B:
0: [-103  -94  141 -255  -45  203  138  -66 -340   89    3  179  154   87
  187  -65   10 -124 -128 -120  -52  -69 -149 -150   20  -74  -97  -92
  322  177]
1: [  52  205   50   11  -21    8 -119 -233 -233 -147 -101  130   50 -139
  352  172  143 -243  235   10  114 -232   48 -187   20   70 -135   47
  -30   99]
2: [ -20 -344 -121 -529  -54  144  323   10  -19  117   61 -118   78  195
 -237 -179  -87  220 -394  135 -167   -9 -152  144    5 -124  120 -183
  275   28]
3: [-249   77  129  310 -115  107  -63 -123 -405   48  -42  442  111  169
  167  276   41 -326  192  -96  186 -146   32 -172 -121 -158  -44 -151
  253  152]
4: [  18  297 -226  542  -20  -67 -226  -23   20    0 -154   83 -111 -172
   66  180   13  -41  320  181  156  -87  232  -67  -20   39  130   38
 -175   83]
5: [ 208  -61 -323   29   33   67   45  135   73 -166   23  -28 -229  106
 -290 -260  -27   43 -219  384   70  -27  276  187  -83 -115   58  -62
    6  -48]
6: [ 230  207 -356 -179 -185  -81 -136 -275  207 -315 -267 -264  -50  -91
  140  255  190 -146  200  346  128 -421   38  345  297  166 -234  202
  -95  -17]
7: [ 473  294 -239 -108  213   60 -192 -369   68 -202    9   41   64 -459
  298 -123   97 -132  -47  106  199 -218  147 -185   87  228 -113  146
 -315  -29]
8: [ 291    1   18 -510  173  -76   77 -238  -42 -205   57 -182   -2 -305
  196 -101  117  122  -47  141  -76  -97   18 -238  -75  124   68  -22
 -237  -41]
9: [-269 -208   34  -70 -133  -22  174  -44 -167  118    5   78   40  256
 -167  236  -37   92   31   95  -44  -60  -54    0 -171 -195  224 -268
  206   45]
10: [  71   76 -126 -181    3 -149   75   64  165   93 -176 -472  -98 -360
   91   -7  -11  415  171  204 -310   42  -63  -89  118  180  283  102
 -217  134]
11: [-314 -243  -78  143 -240   65  206  317 -170   84  -70   58 -177  497
 -366   34  -79   51  -48  249  -76   35   71  243 -123 -325  141 -226
  401  118]
12: [ -87 -234  241 -851 -153 -212  286 -184 -184 -260 -115 -437  -33   84
  187  268  219  123  172  213 -297 -224 -240   20  -19    6  -17  -77
   59   17]
13: [-504 -375  481 -576 -502 -352  347  145 -537 -590 -223 -301 -373  800
   17  602  359 -226  507  462 -223 -320  -46  314 -242 -372 -195 -230
  421   29]
14: [-511  -66   23  562 -262   97   49  188 -297  319 -126  327   10  404
 -166  310 -115  -64  198   -9   42    4   12   34 -110 -284  202 -227
  400  233]
15: [-171    7  -26 -287 -459 -206  -21 -368 -136 -493 -295 -106  -50  445
  131  723  334 -430  442  344  191 -610  -49  464  130  -84 -362   -5
  207  -46]
16: [ 364  255 -332  268  286  282 -164 -113   60  178   86  277  122 -433
   89 -407 -122  -12 -290  -51  180   48  176 -263   51  134   66   65
 -141   75]
17: [  52   80    7    3   40 -101   27  106  -82  -88  -84 -164 -180 -172
  105  -40   47  137  172  195 -130   21  121 -166  -70   25  143    8
 -138   95]
18: [ 413  270  -34 -188  303  -89 -104 -180   29 -131    1 -198  -48 -667
  391 -196   89  174  109   81  -76   -8  121 -465  -29  291  125  137
 -488   33]
19: [  36  235   82  314  105    2 -147  -95 -250  -34  -19  236  -23 -224
  285   75   54 -130  246  -20  106  -38  176 -382 -142   26   71  -20
 -139  118]
20: [-315  230   58  365 -286  -17 -152 -123 -273   29 -290  180   63   98
  311  515  122 -313  497  -25  113 -269  -38   -3  122  -27 -114   32
  198  230]
21: [ 147 -161  236 -589   13   26  209   77 -404 -458   41  -75 -216  170
  170 -237  200 -190 -116  237 -109 -106  107  -84 -160 -134 -256  -54
  166   19]
22: [ -56   55 -201  348  -86  107  -22  186  -64   57 -100  110 -130  121
 -139  -53  -59  -29   11  186   56   -8  169   95   -7 -114   64  -47
  148  120]
23: [  77 -265 -103 -567 -111 -158  233  -32   30 -354  -27 -347 -212  246
 -222   69  124  125  -64  473 -105 -184   52  271 -104 -110   34 -130
   28 -130]
24: [-172  200 -236  557 -206   23 -180  -79  -46   46 -191  233   -5  132
  -28  370   12 -213  298  128  243 -212  126  135   47  -78   19  -34
  109  112]
25: [  69 -181  -96 -425  170  200  255  -72   55  430  106  -87  263 -263
  -62 -318 -191  429 -426 -112 -255  166 -232 -240   45   65  335 -131
   77  115]
26: [ 366  426 -181  211  206   73 -292 -281   -5  -74  -62  146   81 -559
  424  -90   73 -155  121  -23  197 -145  166 -330  101  246  -79  190
 -307   82]
27: [  91  194   75  408  143  108 -128  113 -356 -126   41  356 -167 -105
  195 -194   32 -225   92   35  153   51  327 -367 -226  -88  -32  -44
  -34  118]
28: [  56 -136  246 -334  145  -46  209  171 -308 -148   77 -119 -200  -67
  102 -244   53  161  -32  144 -243  129   96 -334 -272  -88  137 -113
  -32   67]
29: [ 244   44 -403  104  163   73    5   70  268  186    8 -121  -54 -282
 -216 -293 -158  354 -225  205  -46  118  139  -28    9   74  320   -8
 -184   26]
30: [ 442  -62 -454 -603   48  -21   89 -227  383 -214  -41 -415  -36 -188
 -139 -173   54  209 -290  412  -29 -220   10  292  175  159    2   83
 -183 -142]
31: [-116  222  125  261 -183 -113 -178 -156 -366 -379 -162  222 -137  157
  299  432  246 -468  492  160  255 -331  207  -47 -102  -85 -238   -2
   42   69]
32: [  89   28  -71 -396  -10 -260   59 -245  163  -48 -137 -447    3 -323
  130  256   97  335  245  219 -193 -153  -95  -78   54  184  251   22
 -307  -10]
33: [-203  222   94  273  -14   55  -80 -113 -186  380 -147  130  210 -311
  353  219  -46   69  288 -238  -83    1 -145 -383   83  113  203   11
   14  288]
34: [ 168 -263 -191 -258   53   48  229  231   -4 -184  105 -128 -277  210
 -384 -357  -37  170 -337  410  -80   68  220  150 -206 -194  126 -171
   79  -73]
35: [ 107   49 -255  238   71   10   13  250  102   71  -52 -117 -214 -133
 -182 -221 -102  255  -28  270  -84  124  213  -25  -51  -14  268   -9
 -112   75]
36: [ 137  195 -363  -56 -186  -99 -153 -363  216 -197 -230 -140   45  -64
   81  387  142 -142  221  280  196 -421   16  305  245  138 -122  121
  -98  -38]
37: [-232   41  158  490  -20  215  -30  122 -505   94   46  564  -11  231
   73  -13  -38 -316   42 -113  170   34  171 -262 -235 -256  -15 -191
  310  192]
38: [  96 -284   72 -355  273  146  317  169 -152  205  245   -5  -14 -123
 -164 -504 -167  399 -448   21 -259  304   12 -365 -269  -95  376 -247
   20   53]
39: [ -56  172 -190  295 -168  -10 -165 -226  -53 -104 -150  195   25  103
   48  368   84 -268  247  156  271 -302  120  130   38  -45  -78  -27
   59   37]
40: [ 298 -212  -41 -822  203  137  253 -292   -5   30  160 -124  222 -235
   69 -319   -4  215 -465   -7 -137  -44 -187 -174   12  102   63  -92
  -10  -34]
41: [-132  -90   99 -396  -72 -150  205   20  -17  167 -162 -423   19 -200
  143  141   12  413  188   77 -405   32 -227 -151   61  108  298  -22
  -42  165]
42: [-125   12  158  213   -7  175   -9  -40 -478  -60   68  498   16  225
  112   31   54 -361   12  -54  200  -88  144 -223 -230 -223 -101 -188
  257   99]
43: [ -16  -20    0 -349  -65  197   61 -341 -178  112  -32  161  322  -17
  244   89   46 -173 -133 -145   54 -228 -234  -59  163   36 -153  -28
  250  112]
44: [-237 -307  152 -422  -60  152  335   74 -253  308   31  -11  155  128
  -23 -103  -99  220 -228  -97 -295   98 -268 -126  -23 -120  190 -208
  366  188]
45: [ 380  215 -465 -350  -50  -58 -129 -458  381 -167 -189 -328  119 -343
  152  157  120   24   30  265  108 -393  -54  253  366  296 -107  220
 -237  -57]
46: [  44  406  -72  645   64  -80 -275   57  -96  -13 -155  104 -170 -343
  258  103   33  -50  436  103   96    3  285 -318  -58   90  132   94
 -271  161]
47: [-327   96  140  593  -95  185  -75   80 -471  175  -30  551   37  215
   99  143  -38 -308  164 -137  174    0  120 -224 -171 -228   16 -175
  319  223]
48: [ 407 -217 -333 -837    9  -60  214 -142  252 -393    2 -456 -143   31
 -217 -198  116  164 -338  513  -79 -226   31  368   66   38  -76   -4
  -74 -192]
49: [ -26 -143  -68  -68 -132  234   90  -25 -309 -197   47  359  -20  470
 -119  -74   60 -402 -250  149  238 -205  118  197  -90 -272 -270 -165
  427   14]
50: [ 477   66 -602  -99  185  174  -10  -12  401   66   18 -174  -24 -320
 -227 -467 -136  268 -437  276   27   10  143  151  182  152  126   98
 -164  -32]
51: [-218  136  170  320  -93   70 -100 -132 -444  -32  -56  446   69  139
  251  294   87 -382  264  -88  209 -179   78 -221 -135 -134  -90 -129
  190  145]
52: [ 521 -218 -479 -687  112   46  204  -62  346 -289   94 -373 -150  -25
 -360 -448   11  236 -546  509  -30 -117  128  352   52   33   -3  -12
  -94 -208]
53: [ -67  371  -35  590  -61 -123 -241   18 -137  -58 -225   77 -166 -191
  261  285   83 -119  542  128   94  -97  220 -191  -31   44   74   92
 -172  168]
54: [ 112   85   60 -168  161  -80   35  -83  -67   59  -18 -158    2 -405
  243  -52   27  244  116   32 -176   50  -10 -382  -68  137  231   -1
 -245  103]
55: [ 166 -137  -54 -369  -38 -134  136   90  -90 -496  -12 -228 -343  212
 -119  -80  171  -25  -19  489  -36 -147  233  177 -180 -133  -72  -66
  -26 -103]
56: [ 297  143 -184 -560  -18  -21  -53 -550  133 -161 -118 -202  227 -325
  333  176  170  -60   19   79   59 -383 -175   37  282  266 -172  140
 -147  -20]
57: [ 237 -214 -328 -737   58  -15  245 -224  368  128   -6 -467  140 -235
 -176 -126  -67  493 -343  218 -237  -66 -214  133  166  156  264  -39
 -109  -69]
58: [ 212 -292 -232 -634   31  293  239 -217  -16  -15  150   88  188  189
 -206 -311  -39  -40 -629   98   57 -150 -105  190   60  -96 -121 -162
  303  -70]
59: [ -61  216 -362  443 -173    2 -200 -226  120   57 -194  140   74   24
  -35  386    1 -140  237  151  268 -282   86  189  131   12   49    9
    1   42]
60: [ 339  -35 -579  -42  129  297   53   32  329  208   52  -17   56 -141
 -341 -485 -209  233 -556  191   53   45   86  187  168   39  141   -2
   41   -4]
61: [-111  292 -349  702  -47   56 -213  -74  148  413 -162  177  133 -240
  -27  236 -158  123  229  -23  134  -22   61  -78  114   76  328    7
  -74  170]
62: [ -75  -43  102 -363    6  -85  170  -14  -42  201 -119 -340   64 -290
  197   49   -7  380  130    7 -364   57 -217 -243   63  126  281   -1
  -56  186]
63: [ 106   35 -335  337  105  110   13  311  116  200  -14  -14 -175 -114
 -260 -350 -185  271 -179  216  -61  204  217  -31  -44  -45  302  -34
  -35  102]
64: [ 207  192   -5    3  176  126  -95 -184 -169  -11   30  183   94 -330
  304 -156   36 -104  -34  -57   85  -58   80 -350  -18  106  -31   32
 -104   95]
65: [ 156  217 -372  536   32  -27 -172  133  135  -94  -92   30 -270  -94
 -170  -56  -34   36  120  357  166  -16  380   58  -78  -31  150   29
 -187   12]
66: [ -19   54 -248  -32 -127   23   29    9  128  159 -195 -214   24  -90
   -6   72  -43  183   61  142 -120  -73  -86  129  218   82  125   61
   57  143]
67: [  38  174   57  -76   99  -16  -54 -253  -86  172  -69  -10  191 -424
  359  129   21  113  182 -123  -72  -57 -126 -379   50  189  160   28
 -165  144]
68: [  28  -52  221 -108  141 -105  107   98 -300 -180   76   -8 -212  -76
   94  -94   70   95  108  163 -116   83  187 -360 -337  -95  178 -146
 -119   33]
69: [ 283 -138 -250 -247   96  130  157  241   42 -152   49 -152 -244   25
 -235 -505  -39  148 -382  357  -93   75  199  124  -44  -76   28  -35
   52  -13]
70: [-374 -341   10   77  -99  174  313  326 -222  399   44  146   10  361
 -355 -124 -217  243 -244   21 -196  213  -68   -6 -171 -306  331 -312
  445  180]
71: [ 617   80 -608 -402  126   15  -41 -205  458 -299  -28 -346  -99 -281
 -144 -299   51  129 -331  465  102 -222  185  307  192  197  -60  160
 -284 -172]

[  86  -68 -109   17   89  -64  104  -31  -95  -54   -8  -86  -53    8
  -41 -179   25   59 -120  159   71   61   24   53   40] -> 5
[-107   67  -15  190   92    5  -78 -259 -165   41 -130   88  -99  -18
   49  -48   42  -43 -102 -221  188  131  -24  176  -63] -> 6
[ -25   39   69  212   48  -31  -13 -235  -10  123  -88   59  -99  -86
    9   61   -5    4  -22 -215  161   26  -52   99  -51] -> 39
[ -59 -174 -165    3  -25   34  217   16 -185  -75   34 -208  -79   18
  -17 -123  -54  110 -206   39  -60   37  -85   99  -69] -> 23
[ 105   91   27  214   52   86 -129 -183  135 -156 -132  118  215  -63
   53  -85  344 -188 -105 -147  136  -30  273 -310  275] -> 64
[ -32   25  -34  -21   60   10 -121 -155 -129   12 -230  140   66  -24
   36   -8   92    9  -15 -167  188  123 -102   13   73] -> 46
[-176   61 -114   22   60  224  -53   20    4  129   32  -84   -9  101
  128  -93   65   47 -103 -334 -131  -44   78   70  -35] -> 41
[  65  119   25  113  103   37 -234 -245   30  -69 -264  252  203  -73
   56  -19  291 -143   -4 -231  263   88  116 -197  253] -> 26
[  50   62 -101  -58  177  -15  -43   32   -3  104   11  -29  -47   76
   18 -204   39   86  -18   55   34   31   78   94   44] -> 63
[-130   53  -81  -11   40  203  -71   30   44  128  -11  -53   38   72
  108  -56   76   57  -52 -308 -109  -61   55   11    5] -> 62
[-126  135   21   66  107   36 -195 -177  -90  148 -168  147  -56   29
   95  -35   41   10    7 -272  141   92  -50  163  -46] -> 45
[-144  -70   59  406  -86   11  141 -323 -154  -40  -40  -64 -174 -108
   22   56  -31  -65 -234 -242   99   30  -65  148 -178] -> 15
[  92 -158 -136  -36    5  -39  218   94  -98 -144   50 -214  -28   34
  -56 -236    6  104 -193  285  -60   -7   26  -16   29] -> 34
[   8  127  -97  -75  201   43 -141   28   20  128  -22   25  -14  105
   66 -214   90   51    1  -47   28   33  126   78   71] -> 29
[  56 -115 -181   69   -8  135  100  -43  -55 -284  -43  -92  195  -17
   17 -169  258  -90 -256   -9    2   19  173 -255  232] -> 68
[ -86  -18  254   29 -141 -151    9  -76  -61  217 -170    9 -189  -38
    7  103 -246  212   86   -2   39  -77 -356  211 -282] -> 24
[ -93   47  155  288  -38   11  -21 -260   33  146  -92   55 -104  -99
   41  134  -17  -11  -20 -322  109  -39  -79   88 -114] -> 20
[  22  -39   25   52  -28   91  143   99  225  203  129 -186  -36  -13
    7   27  -45  145    5 -123 -176 -216   28  -46  -27] -> 44
[ -89   56   29  136    4   38 -118 -211 -119  -60 -202  102   22  -10
   79  -61  121  -69 -114 -177  134   75   -8   12    4] -> 53
[-133   -2   58   -1   24  -62  -33 -165 -155  260 -169   87 -161  -45
   11  139 -184  166   84 -245  157   90 -338  290 -187] -> 36
[ -45   -1  -80  -82    8  139  -77    0  -11   -1 -125   20  146   23
   71  -45  133   35  -45 -192   -7   -6   -7 -114  111] -> 54
[ -17   35   77  202   58   -9  100  -81  145  304  121 -101 -206  -54
   -4   60 -122  109   19 -191  -15 -121   -5  171 -133] -> 14
[ 108  -55  164  191  -72  -67  111 -130  163  100  -48  -23  -16 -151
  -50  133  -26   63   27  -64   74 -134  -67  -97   12] -> 47
[   8 -118  -85 -125  -67   76   37   13  -72  -80 -164  -14  164  -30
    7   -3   81   81  -58  -74   16   10 -124 -150  117] -> 8
[ 109  145  -16    5  226  -53  -94    6  133  198   40   13  -75   60
   14 -185   49   68   56   44   60  -25  167   90   61] -> 60
[ -74   51   83   64  -25   54 -111 -148    3  111 -189  104   39  -44
   67   92   49   26   22 -289   91   -9 -108  -13   -6] -> 56
[ 152 -256  176  -18 -230 -152  260  -23   62   31 -143  -83   31 -205
 -134  236 -154  214   64  119   49 -133 -359 -155  -23] -> 42
[ -12  -20  -97 -167    5  103 -145  -39 -110 -123 -282  125  257    8
   57  -51  200    3  -38 -142  108   98  -67 -187  209] -> 18
[  34 -267  360 -200 -445 -182  245  187   67  148 -199 -169  -27 -118
  -84  250 -366  412  152  244 -176 -300 -612  -74 -276] -> 0
[-198  105 -141   46   94  228 -151  -70  -86   27  -65   13   42  106
  155 -142  165  -47 -144 -355  -29   57  121   60   22] -> 32
